Here is a tiny trained network, its code and every weight. The questions are about switching its units off for an input and a target symbol, where a switched-off unit gives its printed mean instead of its output.

import numpy as np


def w(rows, s, z=0):
    codes = np.array(rows[::2]) - 128.0
    scale = np.full(codes.shape[1], s)
    scale[-1] = z or s
    return codes * scale


def f(y):
    return y / 2 * (1 + np.tanh(0.7978845608 * (y + 0.044715 * y**3)))


def softmax(a):
    e = np.exp(a - a.max(-1, keepdims=True))
    return e / e.sum(-1, keepdims=True)


def log_softmax(a):
    a = a - a.max(-1, keepdims=True)
    return a - np.log(np.exp(a).sum(-1, keepdims=True))


def net(x, mask):
    ids = ['αβδζθμξπτφ'.index(c) for c in x.split()]
    T = len(ids)
    res = E[ids] + P[:T]
    u = 0
    for l in range(2):
        r = res
        for j in range(2):
            rows = slice(2 * j, 2 * j + 2)
            q, k, v = (r @ M[l][rows].T for M in (Q, K, V))
            z = softmax(np.where(np.tri(T) > 0, q @ k.T / 2**0.5, -1e9)) @ v
            o = O[l][rows]
            res = res + np.where(mask[u + j], z, o[:, -1]) @ o[:, :-1]
        u += 2
        y = f(res @ A[l][:, :-1].T + A[l][:, -1])
        res = res + np.where(mask[u : u + 16], y, B[l][:, -1]) @ B[l][:, :-1]
        u += 16
    return log_softmax(res[-1] @ U[:, :-1].T + U[:, -1])


Q, K, V, O, A, B = {}, {}, {}, {}, {}, {}
E = w([
[131,131,162,188,189,94,229,89,84,10,60],'α',
[2,142,63,14,124,30,162,75,149,109,167],'β',
[209,202,181,79,164,132,82,70,196,198,130],'δ',
[217,221,179,163,95,135,113,95,169,151,141],'ζ',
[233,92,107,125,25,85,101,179,44,92,151],'θ',
[90,69,160,146,213,149,212,77,149,69,14],'μ',
[166,149,170,192,107,166,102,130,170,219,97],'ξ',
[87,203,92,119,170,181,87,165,34,121,140],'π',
[10,133,93,35,173,182,88,139,98,137,148],'τ',
[157,112,145,202,46,144,180,128,193,192,89],'φ',
],0.0067)
P = w([
[41,146,166,145,92,57,67,2,103,109,180],'0',
[171,140,160,90,147,96,157,70,101,107,177],'1',
[167,132,139,112,163,117,162,82,101,116,150],'2',
[152,120,124,130,153,130,160,110,113,118,134],'3',
[142,119,117,137,141,141,159,141,126,125,117],'4',
[134,115,108,144,133,154,160,167,130,128,106],'5',
[118,107,105,149,124,173,160,199,140,142,98],'6',
[114,107,96,147,109,177,163,212,153,133,92],'7',
[109,102,90,147,102,178,176,220,166,123,93],'8',
],0.0057)
Q[0] = w([
[125,115,123,213,136,161,215,141,142,107,42],'0.h0',
[158,148,202,179,179,167,185,77,163,143,77],'0.h0',
[155,57,130,177,157,180,155,159,30,35,75],'0.h1',
[71,86,159,147,254,186,217,81,88,22,29],'0.h1',
],0.0093)
K[0] = w([
[149,57,43,148,73,190,134,236,172,192,101],'0.h0',
[131,119,170,172,116,172,152,138,199,192,65],'0.h0',
[171,100,114,163,93,242,104,216,127,159,109],'0.h1',
[71,140,73,123,142,254,127,213,154,166,109],'0.h1',
],0.0084)
V[0] = w([
[186,29,141,224,3,110,129,170,133,161,112],'0.h0',
[195,152,123,155,59,61,104,131,44,63,205],'0.h0',
[80,114,13,26,95,119,64,159,109,140,202],'0.h1',
[89,38,140,77,105,48,220,66,156,73,129],'0.h1',
],0.0057)
O[0] = w([
[65,200,158,254,140,152,196,61,176,157,53,200],'0.h0',
[45,151,83,173,114,40,136,105,101,23,113,249],'0.h0',
[123,78,41,219,193,81,83,103,69,196,46,33],'0.h1',
[154,97,47,245,27,251,151,119,214,120,162,250],'0.h1',
],0.005,0.0018)
A[0] = w([
[127,90,83,68,95,113,159,178,69,75,198,209],'0.n0',
[46,227,136,192,101,128,147,44,177,179,101,175],'0.n1',
[20,219,118,170,97,98,115,50,114,97,160,140],'0.n2',
[153,99,127,57,90,89,119,156,71,91,223,149],'0.n3',
[191,190,187,182,86,182,141,31,198,165,139,243],'0.n4',
[228,99,161,64,82,108,51,164,91,122,237,128],'0.n5',
[121,92,87,221,61,122,155,107,186,111,107,225],'0.n6',
[197,198,198,164,66,163,142,73,194,201,144,227],'0.n7',
[119,96,85,196,97,99,145,120,131,95,103,183],'0.n8',
[39,173,196,130,203,160,201,116,164,43,83,146],'0.n9',
[65,118,70,33,109,118,143,181,70,76,201,251],'0.n10',
[78,129,137,94,93,57,13,81,78,96,196,146],'0.n11',
[33,220,160,94,169,66,122,40,105,86,116,172],'0.n12',
[108,60,76,139,119,129,154,169,132,87,113,192],'0.n13',
[74,60,151,163,199,62,96,7,39,139,74,211],'0.n14',
[145,122,131,187,163,96,198,179,84,81,1,169],'0.n15',
],0.0059,0.0024)
B[0] = w([
[87,126,85,129,117,143,164,233,94,88,151,193],'0.n0',
[107,230,153,226,98,184,124,84,120,171,164,199],'0.n1',
[59,191,110,212,120,163,88,55,84,76,215,171],'0.n2',
[91,147,115,137,161,171,178,228,122,81,181,160],'0.n3',
[180,176,154,172,92,174,99,62,149,163,150,249],'0.n4',
[157,206,185,145,216,206,212,210,175,135,213,150],'0.n5',
[153,109,80,199,46,130,112,82,109,116,96,253],'0.n6',
[178,201,163,173,96,164,98,83,141,189,128,226],'0.n7',
[144,106,74,172,90,113,125,82,86,100,100,202],'0.n8',
[114,119,170,109,151,118,232,104,174,68,146,220],'0.n9',
[51,127,83,107,144,136,134,248,82,97,164,197],'0.n10',
[49,144,147,133,204,185,52,105,113,83,214,157],'0.n11',
[83,233,198,118,228,123,98,51,111,94,194,167],'0.n12',
[118,83,71,119,91,109,155,185,94,90,108,184],'0.n13',
[142,127,117,132,234,164,69,3,47,201,118,171],'0.n14',
[172,84,120,103,142,79,189,81,123,110,54,231],'0.n15',
],0.0055,0.004)
Q[1] = w([
[92,210,99,152,101,175,54,149,114,179,188],'1.h0',
[154,192,147,164,140,207,140,137,119,142,182],'1.h0',
[149,52,167,124,191,101,233,92,118,60,79],'1.h1',
[140,204,218,125,128,179,1,84,166,236,144],'1.h1',
],0.0064)
K[1] = w([
[100,140,110,115,166,149,70,93,111,114,234],'1.h0',
[114,195,187,203,134,184,54,25,142,129,175],'1.h0',
[150,122,163,136,138,89,244,134,171,135,2],'1.h1',
[115,124,170,138,136,195,77,61,135,123,183],'1.h1',
],0.007)
V[1] = w([
[77,155,120,115,168,108,134,154,91,2,186],'1.h0',
[122,249,195,165,154,165,67,64,119,162,161],'1.h0',
[106,106,152,58,220,95,80,120,97,176,110],'1.h1',
[80,104,25,210,53,120,93,108,50,149,98],'1.h1',
],0.006)
O[1] = w([
[103,85,145,44,61,62,125,129,162,89,140,210],'1.h0',
[86,164,136,127,170,115,201,192,159,171,194,249],'1.h0',
[158,200,189,42,177,77,112,80,132,210,39,73],'1.h1',
[117,94,2,119,43,124,98,151,23,157,119,194],'1.h1',
],0.0057,0.012)
A[1] = w([
[205,145,141,80,152,90,98,89,93,163,53,164],'1.n0',
[151,103,120,150,105,120,104,80,104,106,55,153],'1.n1',
[106,184,181,125,155,135,150,137,162,139,147,147],'1.n2',
[194,116,176,145,98,185,116,99,176,109,125,203],'1.n3',
[164,55,101,143,126,125,135,107,108,86,99,254],'1.n4',
[140,138,190,96,101,72,145,93,184,122,100,179],'1.n5',
[187,108,145,156,122,188,125,110,164,107,126,193],'1.n6',
[149,128,82,154,72,151,92,113,95,144,151,190],'1.n7',
[138,155,101,145,134,155,138,162,104,186,123,72],'1.n8',
[105,111,108,150,122,160,141,156,103,110,149,71],'1.n9',
[99,114,99,145,118,159,135,155,96,111,153,107],'1.n10',
[173,110,107,135,90,118,1,112,105,132,70,109],'1.n11',
[155,125,87,149,63,144,88,109,105,145,151,207],'1.n12',
[100,126,113,131,151,119,108,66,95,113,108,134],'1.n13',
[94,100,133,87,126,109,123,146,130,83,154,93],'1.n14',
[202,172,164,158,193,158,133,83,131,160,110,122],'1.n15',
],0.0085,0.0025)
B[1] = w([
[124,216,108,113,19,239,75,58,40,206,120,147],'1.n0',
[111,144,120,188,101,159,55,98,189,128,184,178],'1.n1',
[163,92,101,135,110,71,131,132,135,170,97,196],'1.n2',
[186,78,145,80,173,196,141,84,144,113,139,185],'1.n3',
[132,96,93,115,34,73,134,121,120,205,137,221],'1.n4',
[43,131,254,103,123,96,50,97,169,77,107,167],'1.n5',
[152,81,119,88,157,182,174,112,144,136,156,178],'1.n6',
[148,80,151,75,162,111,134,150,125,83,92,254],'1.n7',
[77,164,149,127,113,99,84,193,104,121,111,162],'1.n8',
[91,146,190,109,154,157,107,155,124,102,136,226],'1.n9',
[101,136,178,108,157,148,119,159,118,111,129,250],'1.n10',
[154,186,95,238,181,158,4,157,242,47,130,160],'1.n11',
[160,79,143,73,160,114,135,142,122,84,87,250],'1.n12',
[92,179,133,224,149,150,139,103,156,132,196,156],'1.n13',
[114,189,99,146,161,163,90,192,99,114,117,196],'1.n14',
[224,204,95,175,205,130,120,167,60,122,8,182],'1.n15',
],0.0063,0.009)
U = w([
[52,174,159,138,161,220,99,167,114,91,174,147],'α',
[149,83,84,30,81,37,222,144,2,171,71,234],'β',
[166,118,85,143,134,75,49,150,212,82,96,165],'δ',
[89,123,202,98,77,72,118,113,171,133,123,4],'ζ',
[91,128,105,211,77,17,170,100,205,147,198,88],'θ',
[141,37,140,82,103,200,153,70,186,160,214,197],'μ',
[144,111,213,137,210,68,104,129,179,91,63,81],'ξ',
[145,196,179,101,93,175,80,91,66,113,82,46],'π',
[163,185,18,187,99,146,110,130,101,220,124,156],'τ',
[215,154,45,158,216,175,165,113,101,97,95,35],'φ',
],0.0051,0.0025)

Each question gives the input, a string of symbols that net reads in full, and the target symbol t.
The units are the heads (2 rows each of Q, K, V and O) and the neurons (one row each of A and B). Each row of codes is followed by its name. A weight is (code - 128) times the scale printed after its matrix; where a second scale follows, it is the last column's (O, A, B and U).
mask holds one flag per unit, layer by layer, with each layer's heads first. A switched-off unit (its flag False) gives its mean, the last column of its rows in O or B, instead of its output. The means were averaged over made-up inputs and are rounded, as every weight is.
A unit's drop is (log p(t) with every unit on - log p(t) with that unit switched off) / (log p(t) with every unit on - log p(t) with every unit switched off).
unit that matters most: the unit with the biggest drop
k most important neurons: the k neurons with the biggest drops, biggest first
k most important neurons of layer l: the k neurons of layer l with the biggest drops, biggest first
heads that matter: for each layer, one digit per head in row order, 1 if its drop is at least 0.15 and else 0, layers parted by /
input β φ θ φ δ ζ ζ μ θ, target β: 2 most important neurons	(0.n5 1.n4)
input τ α τ φ, target π: heads that matter	11 / 01
input δ α ζ φ μ ζ δ, target ξ: heads that matter	10 / 01
input θ φ δ θ α, target θ: unit that matters most	0.n15
input α φ φ θ θ, target β: 2 most important neurons	(1.n4 0.n5)
input μ θ α θ θ ζ, target φ: heads that matter	10 / 10
input φ φ π μ τ δ μ ζ, target α: heads that matter	10 / 11
input φ μ θ θ α θ δ, target α: 2 most important neurons of layer 0	(0.n1 0.n6)
input β φ ξ α α, target ξ: 3 most important neurons	(0.n9 0.n15 1.n5)
input φ ζ θ μ μ, target μ: heads that matter	01 / 00
input θ μ θ α ξ φ θ α, target φ: heads that matter	11 / 11
input β φ τ ξ δ θ ζ φ φ, target δ: heads that matter	11 / 01
input φ θ τ φ, target α: 2 most important neurons	(0.n1 0.n4)
input δ θ φ δ φ, target ξ: most important neuron	(1.n5)
input μ α ξ θ, target α: heads that matter	01 / 00
input θ θ β θ φ θ μ, target φ: 2 most important neurons	(0.n9 1.n15)
input α β α φ τ π ζ, target μ: 2 most important neurons	(0.n2 0.n12)
input ξ φ ξ α θ μ θ θ δ, target τ: heads that matter	10 / 10
input ξ τ θ θ ζ, target τ: heads that matter	01 / 10
input φ δ θ φ π δ, target α: 2 most important neurons	(0.n1 0.n2)
input α μ δ β ζ α φ, target μ: unit that matters most	0.n2
input π θ μ, target π: 3 most important neurons	(1.n0 0.n14 1.n5)
input μ ζ μ μ α ξ φ, target φ: 2 most important neurons of layer 1	(1.n15 1.n3)
input α μ τ θ δ θ ζ ξ α, target ξ: 2 most important neurons of layer 0	(0.n9 0.n12)
input α μ τ θ θ ζ θ μ ζ, target μ: heads that matter	11 / 00
input τ μ θ φ α α μ δ, target π: 2 most important neurons of layer 1	(1.n0 1.n5)
input α π ξ α φ θ τ μ, target τ: heads that matter	01 / 10
input α α θ μ α, target μ: heads that matter	01 / 11
